Below are the code and all the weights of a small trained network. Each question names an input and a target symbol and asks about switching units off, where a switched-off unit gives its printed mean instead of its output.

import numpy as np


def w(rows, s, z=0):
    codes = np.array(rows[::2]) - 128.0
    scale = np.full(codes.shape[1], s)
    scale[-1] = z or s
    return codes * scale


def norm(h):
    return h / np.sqrt((h * h).mean(-1, keepdims=True) + 1e-5)


def f(y):
    return y / 2 * (1 + np.tanh(0.7978845608 * (y + 0.044715 * y**3)))


def softmax(a):
    e = np.exp(a - a.max(-1, keepdims=True))
    return e / e.sum(-1, keepdims=True)


def log_softmax(a):
    a = a - a.max(-1, keepdims=True)
    return a - np.log(np.exp(a).sum(-1, keepdims=True))


def net(x, mask):
    ids = ['Σγζθλμτψω'.index(c) for c in x.split()]
    T = len(ids)
    res = E[ids] + P[:T]
    u = 0
    for l in range(2):
        q, k, v = (norm(res) @ M[l].T for M in (Q, K, V))
        z = softmax(np.where(np.tri(T) > 0, q @ k.T / 2**0.5, -1e9)) @ v
        res = res + np.where(mask[u], z, O[l][:, -1]) @ O[l][:, :-1]
        u += 1
        y = f(norm(res) @ A[l][:, :-1].T + A[l][:, -1])
        res = res + np.where(mask[u : u + 16], y, B[l][:, -1]) @ B[l][:, :-1]
        u += 16
    return log_softmax(norm(res)[-1] @ U[:, :-1].T + U[:, -1])


Q, K, V, O, A, B = {}, {}, {}, {}, {}, {}
E = w([
[109,94,93,71,170,177,178,146,227,138],'Σ',
[40,222,79,161,57,77,139,96,96,166],'γ',
[109,97,96,16,148,185,225,98,176,96],'ζ',
[154,80,124,25,185,127,154,68,99,130],'θ',
[104,76,59,122,182,153,112,139,220,205],'λ',
[159,140,179,121,46,53,109,135,166,195],'μ',
[160,126,252,68,189,180,47,200,156,68],'τ',
[39,156,140,219,237,184,131,34,66,183],'ψ',
[17,85,99,156,189,25,159,79,212,38],'ω',
],0.014)
P = w([
[112,204,142,121,237,87,142,154,88,194],'0',
[49,129,178,86,169,79,96,187,87,198],'1',
[62,119,151,55,173,111,57,83,181,131],'2',
[163,139,126,117,180,112,112,11,210,93],'3',
[250,76,112,188,110,193,140,85,170,44],'4',
[166,61,95,128,122,164,170,221,89,88],'5',
[43,105,132,95,81,104,206,141,66,145],'6',
],0.013)
Q[0] = w([
[114,89,129,145,89,153,195,125,111,114],'0.h1',
[108,183,118,125,1,92,133,120,110,164],'0.h1',
],0.055)
K[0] = w([
[177,91,98,179,63,219,93,70,186,63],'0.h1',
[254,32,212,53,77,153,112,241,117,98],'0.h1',
],0.031)
V[0] = w([
[177,89,107,136,75,3,173,96,101,209],'0.h1',
[253,154,215,51,99,154,95,196,147,162],'0.h1',
],0.0068)
O[0] = w([
[146,87,104,107,124,3,134,129,129,142,143],'0.h1',
[150,219,90,109,102,119,14,159,130,122,3],'0.h1',
],0.0059,0.0044)
A[0] = w([
[169,136,153,173,103,146,148,166,95,134,3],'0.n1',
[75,85,183,172,127,61,99,193,116,2,67],'0.n2',
[171,165,126,159,74,84,198,108,131,159,107],'0.n3',
[148,111,84,137,120,109,150,175,95,110,79],'0.n4',
[164,171,139,110,14,79,91,144,153,165,28],'0.n5',
[171,86,53,166,66,167,126,112,118,53,116],'0.n6',
[90,149,165,107,126,103,82,48,178,78,76],'0.n7',
[75,142,148,179,127,171,120,98,69,143,60],'0.n8',
[88,115,96,235,155,142,128,108,78,41,137],'0.n9',
[65,203,122,176,47,151,97,113,98,96,24],'0.n10',
[191,179,99,92,128,156,143,164,91,132,123],'0.n11',
[153,88,125,178,117,135,90,127,149,175,49],'0.n12',
[194,114,125,198,97,126,106,59,190,52,114],'0.n13',
[16,148,141,78,152,99,124,165,96,130,192],'0.n14',
[134,215,167,175,106,163,119,129,132,127,44],'0.n15',
[163,225,124,147,183,81,171,128,119,132,52],'0.n16',
],0.013,0.0044)
B[0] = w([
[138,173,103,110,90,95,148,117,147,142,124],'0.n1',
[80,144,160,84,169,63,113,168,120,107,137],'0.n2',
[154,141,50,191,108,88,117,109,135,114,142],'0.n3',
[117,143,94,163,82,137,99,105,125,89,132],'0.n4',
[156,114,193,125,28,101,55,125,120,133,148],'0.n5',
[167,100,72,150,143,136,147,187,103,104,164],'0.n6',
[104,127,108,105,142,125,115,64,152,128,169],'0.n7',
[92,123,140,132,183,151,99,109,112,136,142],'0.n8',
[127,116,142,175,89,108,206,122,103,141,154],'0.n9',
[109,143,137,190,198,148,136,88,165,6,155],'0.n10',
[146,110,57,140,139,155,114,139,130,110,138],'0.n11',
[127,133,132,140,179,113,127,150,163,151,123],'0.n12',
[191,133,164,138,136,106,142,101,156,125,175],'0.n13',
[92,160,59,142,124,112,118,162,98,135,247],'0.n14',
[121,142,146,110,186,143,77,177,140,79,132],'0.n15',
[161,132,81,156,142,127,145,123,123,155,148],'0.n16',
],0.019,0.013)
Q[1] = w([
[179,185,186,112,129,93,113,41,182,174],'1.h1',
[254,102,170,169,99,158,138,149,163,84],'1.h1',
],0.041)
K[1] = w([
[38,108,105,127,92,139,137,237,60,159],'1.h1',
[1,118,132,76,119,120,50,42,148,121],'1.h1',
],0.037)
V[1] = w([
[144,112,170,220,172,124,79,137,125,209],'1.h1',
[162,129,142,124,153,130,112,66,3,118],'1.h1',
],0.04)
O[1] = w([
[248,67,164,194,132,132,140,160,128,117,26],'1.h1',
[203,230,142,99,149,99,226,111,146,108,255],'1.h1',
],0.014,0.0055)
A[1] = w([
[190,86,140,163,92,138,95,130,128,120,157],'1.n1',
[92,79,152,123,130,150,158,127,125,165,89],'1.n2',
[140,176,144,143,39,118,97,124,164,77,3],'1.n3',
[107,65,149,116,107,50,167,148,154,115,126],'1.n4',
[101,154,136,140,117,118,95,150,102,114,56],'1.n5',
[142,74,147,159,127,91,184,117,129,123,182],'1.n6',
[185,136,148,138,116,91,122,142,154,59,157],'1.n7',
[150,186,220,185,125,190,157,130,97,155,66],'1.n8',
[139,157,223,70,146,140,68,197,146,67,138],'1.n9',
[103,149,183,188,159,186,142,102,102,162,116],'1.n10',
[176,131,110,89,3,92,88,148,153,116,92],'1.n11',
[167,137,87,128,100,76,103,105,130,166,108],'1.n12',
[139,87,126,111,93,166,68,155,122,166,18],'1.n13',
[187,158,116,72,115,120,151,137,138,153,27],'1.n14',
[144,120,118,105,182,160,114,106,136,80,161],'1.n15',
[127,114,195,155,110,141,80,152,119,88,81],'1.n16',
],0.028,0.0057)
B[1] = w([
[142,206,110,79,103,169,136,155,144,153,183],'1.n1',
[199,112,113,105,145,136,148,141,94,124,176],'1.n2',
[125,83,133,98,188,141,87,108,73,58,167],'1.n3',
[115,133,190,119,131,73,134,135,159,139,182],'1.n4',
[179,101,149,157,123,126,129,112,180,140,166],'1.n5',
[54,98,172,110,112,102,130,148,130,101,223],'1.n6',
[91,66,110,87,80,142,78,88,105,122,218],'1.n7',
[109,101,106,149,110,206,207,69,47,104,160],'1.n8',
[114,136,207,107,166,226,151,200,82,77,155],'1.n9',
[123,137,144,123,79,147,219,112,97,122,153],'1.n10',
[168,168,149,42,1,106,155,93,150,111,152],'1.n11',
[124,108,147,164,92,154,134,162,149,129,194],'1.n12',
[140,134,162,150,169,112,76,67,90,56,186],'1.n13',
[171,177,136,134,188,132,136,59,179,160,254],'1.n14',
[153,129,130,174,101,128,140,184,126,129,228],'1.n15',
[84,141,114,99,178,162,161,171,148,199,150],'1.n16',
],0.036,0.011)
U = w([
[151,84,97,162,194,87,48,69,83,60,114],'Σ',
[162,145,139,84,6,140,64,130,163,135,127],'γ',
[153,96,110,254,77,99,122,210,143,161,206],'ζ',
[39,109,29,98,140,180,80,142,146,204,96],'θ',
[193,55,91,76,169,87,153,176,110,177,3],'λ',
[119,190,209,104,188,214,64,197,111,116,42],'μ',
[92,124,173,135,86,205,182,39,53,154,81],'τ',
[51,99,224,139,142,45,131,101,163,125,177],'ψ',
[172,224,120,178,171,114,136,83,180,154,220],'ω',
],0.0066,0.0019)

Each question gives the input, a string of symbols that net reads in full, and the target symbol t.
The units are the heads (2 rows each of Q, K, V and O) and the neurons (one row each of A and B). Each row of codes is followed by its name. A weight is (code - 128) times the scale printed after its matrix; where a second scale follows, it is the last column's (O, A, B and U).
mask holds one flag per unit, layer by layer, with each layer's heads first. A switched-off unit (its flag False) gives its mean, the last column of its rows in O or B, instead of its output. The means were averaged over made-up inputs and are rounded, as every weight is.
A unit's drop is (log p(t) with every unit on - log p(t) with that unit switched off) / (log p(t) with every unit on - log p(t) with every unit switched off).
The circuit of an input: a set's keep is (log p(t) with only the set's units on - log p(t) with every unit switched off) / (log p(t) with every unit on - log p(t) with every unit switched off). Starting from the 12 units with the biggest drops (on a tie, the unit counted first), units are removed one at a time, each time the one whose removal leaves the highest keep (on an exact tie, the one counted first), for as long as the keep stays at least 0.8.
circuit, biggest first: the units of the circuit, biggest drop first
unit that matters most: the unit with the biggest drop
k most important neurons: the k neurons with the biggest drops, biggest first
k most important neurons of layer l: the k neurons of layer l with the biggest drops, biggest first
input ω θ τ γ ζ, target ζ: 2 most important neurons of layer 1 : [1.n15; 1.n14]
input ω θ θ ζ, target ω: circuit, biggest first : [1.h1; 1.n14; 0.n13]
input ψ γ ψ ζ, target ψ: 2 most important neurons : [0.n14; 0.n8]
input θ θ γ Σ θ, target ψ: circuit, biggest first : [0.n13; 1.n6]
input θ θ θ Σ θ λ, target Σ: unit that matters most : 1.h1
input γ θ μ Σ τ μ, target μ: circuit, biggest first : [0.h1; 0.n15]
input γ Σ Σ, target ψ: 3 most important neurons : [1.n6; 0.n14; 0.n16]
input Σ ψ Σ τ λ γ, target μ: 4 most important neurons : [0.n15; 0.n10; 1.n9; 0.n5]
input θ ζ γ θ, target θ: 2 most important neurons : [1.n13; 1.n14]
input τ γ ζ θ γ Σ Σ, target ψ: circuit, biggest first : [0.h1; 1.n4]
input λ Σ Σ, target μ: 2 most important neurons of layer 0 : [0.n13; 0.n5]
input γ Σ ω θ Σ, target λ: 3 most important neurons of layer 0 : [0.n13; 0.n14; 0.n7]
input Σ ω λ Σ, target λ: 3 most important neurons : [1.n2; 0.n14; 1.n14]
input Σ τ ψ γ θ θ, target ψ: 2 most important neurons : [0.n14; 0.n8]
input ψ θ θ θ Σ γ μ, target γ: unit that matters most : 1.n11
input θ θ ζ μ, target γ: 2 most important neurons : [1.n11; 0.n5]
input θ Σ ω θ θ, target λ: 4 most important neurons : [0.n13; 1.n2; 0.n7; 0.n14]
input θ θ λ τ θ, target μ: 2 most important neurons : [0.n14; 0.n13]
input ζ θ Σ λ λ θ Σ, target μ: 2 most important neurons of layer 0 : [0.n12; 0.n5]
input θ λ Σ θ, target μ: unit that matters most : 1.h1
input θ θ θ θ θ Σ τ, target μ: 2 most important neurons : [0.n2; 1.n9]
input γ θ ζ, target ψ: 2 most important neurons of layer 0 : [0.n16; 0.n14]
input γ γ θ θ τ γ, target μ: 2 most important neurons : [0.n15; 1.n9]
input λ ζ Σ Σ, target θ: 2 most important neurons of layer 1 : [1.n14; 1.n13]
input Σ θ ζ γ θ λ, target ψ: 3 most important neurons : [0.n14; 0.n7; 1.n6]
input θ ψ Σ Σ, target τ: 3 most important neurons : [1.n8; 1.n7; 1.n6]
input ψ θ Σ γ τ θ ζ, target ζ: unit that matters most : 0.h1
input Σ γ λ γ θ γ γ, target Σ: 2 most important neurons : [0.n10; 1.n3]
input γ τ μ θ, target ζ: 2 most important neurons of layer 0 : [0.n9; 0.n2]
